Below is a small trained network, with its code and all its weights. Each question gives an input and a class and asks what happens when units are switched off, that is, made to give their printed mean instead of their output.

import numpy as np


def w(rows, s, z=0):
    codes = np.array(rows[::2]) - 128.0
    scale = np.full(codes.shape[1], s)
    scale[-1] = z or s
    return codes * scale


def norm(h):
    return h / np.sqrt((h * h).mean(-1, keepdims=True) + 1e-5)


def f(y):
    return np.maximum(y, 0)


def log_softmax(a):
    a = a - a.max(-1, keepdims=True)
    return a - np.log(np.exp(a).sum(-1, keepdims=True))


def net(x, mask):
    res = np.array(x, float).reshape(1, 6) / 4 @ E
    u = 0
    for l in range(2):
        y = f(norm(res) @ A[l][:, :-1].T + A[l][:, -1])
        res = res + np.where(mask[u : u + 3], y, B[l][:, -1]) @ B[l][:, :-1]
        u += 3
    return log_softmax(norm(res)[-1] @ U[:, :-1].T + U[:, -1])


A, B = {}, {}
E = w([
[240,151,117,102],'x0',
[125,138,134,122],'x1',
[125,131,131,125],'x2',
[126,126,126,132],'x3',
[124,111,74,39],'x4',
[159,56,255,97],'x5',
],0.0074)
A[0] = w([
[99,97,92,37,10],'L0N1',
[6,114,157,103,3],'L0N2',
[128,45,175,97,16],'L0N3',
],0.017,0.0048)
B[0] = w([
[141,179,196,250,233],'L0N1',
[189,9,48,162,253],'L0N2',
[92,204,167,36,247],'L0N3',
],0.015,0.0051)
A[1] = w([
[184,181,127,91,174],'L1N1',
[39,196,29,143,47],'L1N2',
[83,145,194,249,2],'L1N3',
],0.02,0.0043)
B[1] = w([
[98,89,64,164,254],'L1N1',
[143,97,250,69,235],'L1N2',
[86,232,110,164,234],'L1N3',
],0.017,0.0084)
U = w([
[118,112,104,112,254],'0',
[123,105,112,115,230],'1',
[146,92,231,2,53],'2',
[208,29,13,149,58],'3',
[117,217,143,224,12],'4',
],0.0078,0.0065)

Each question gives the input, the list of numbers given to net, and the class t.
The units are the neurons (one row each of A and B). Each row of codes is followed by its name. A weight is (code - 128) times the scale printed after its matrix; where a second scale follows, it is the last column's (A, B and U).
mask holds one flag per neuron, layer by layer. A switched-off neuron (its flag False) gives its mean, the last column of its row in B, instead of its output. The means were averaged over made-up inputs and are rounded, as every weight is.
A unit's drop is (log p(t) with every unit on - log p(t) with that unit switched off) / (log p(t) with every unit on - log p(t) with every unit switched off).
The circuit of an input: a set's keep is (log p(t) with only the set's units on - log p(t) with every unit switched off) / (log p(t) with every unit on - log p(t) with every unit switched off). Starting from all 6 units, units are removed one at a time, each time the one whose removal leaves the highest keep (on an exact tie, the one counted first), for as long as the keep stays at least 0.8.
circuit, biggest first: the units of the circuit, biggest drop first
top k neurons: the k neurons with the biggest drops, biggest first
top k neurons in layer l: the k neurons of layer l with the biggest drops, biggest first
drop when u is switched off: that unit's drop, to one decimal
input [-7,-6,5,-8,-2,2], class 3: circuit, biggest first => (L0N2)
input [4,-3,-1,1,-6,-7], class 2: circuit, biggest first => (L1N2; L0N1)
input [-2,7,0,-2,-8,-8], class 2: top 3 neurons => (L1N2; L0N1; L1N1)
input [-6,-4,4,-1,8,6], class 4: top 2 neurons in layer 0 => (L0N1; L0N3)
input [-8,-6,-6,-8,-8,4], class 3: top 2 neurons => (L0N2; L0N1)
input [-4,-1,2,8,4,1], class 3: top 2 neurons => (L0N2; L1N2)
input [8,-3,-7,2,1,-8], class 2: circuit, biggest first => (L1N2; L0N2)
input [-4,-1,-1,-8,6,5], class 4: top 2 neurons => (L0N1; L1N2)
input [6,5,-2,-4,-6,-2], class 3: top 2 neurons in layer 1 => (L1N1; L1N2)
input [-8,-1,-5,-7,-6,7], class 3: top 4 neurons => (L0N2; L0N1; L1N3; L1N2)
input [8,-7,3,-6,-1,-3], class 3: top 3 neurons => (L1N3; L0N1; L0N3)
input [4,-7,-6,4,4,-8], class 2: top 2 neurons => (L1N2; L0N2)
input [-7,5,-2,3,1,-7], class 2: top 3 neurons => (L1N2; L1N1; L0N1)
input [-2,2,3,0,-3,-5], class 2: top neuron in layer 0 => (L0N1)
input [-7,-2,-5,3,4,-1], class 3: drop when L0N2 is switched off => 1.2
input [2,-5,-1,-3,7,4], class 4: drop when L0N1 is switched off => 0.8
input [-7,0,-5,7,3,0], class 3: drop when L0N2 is switched off => 1.1
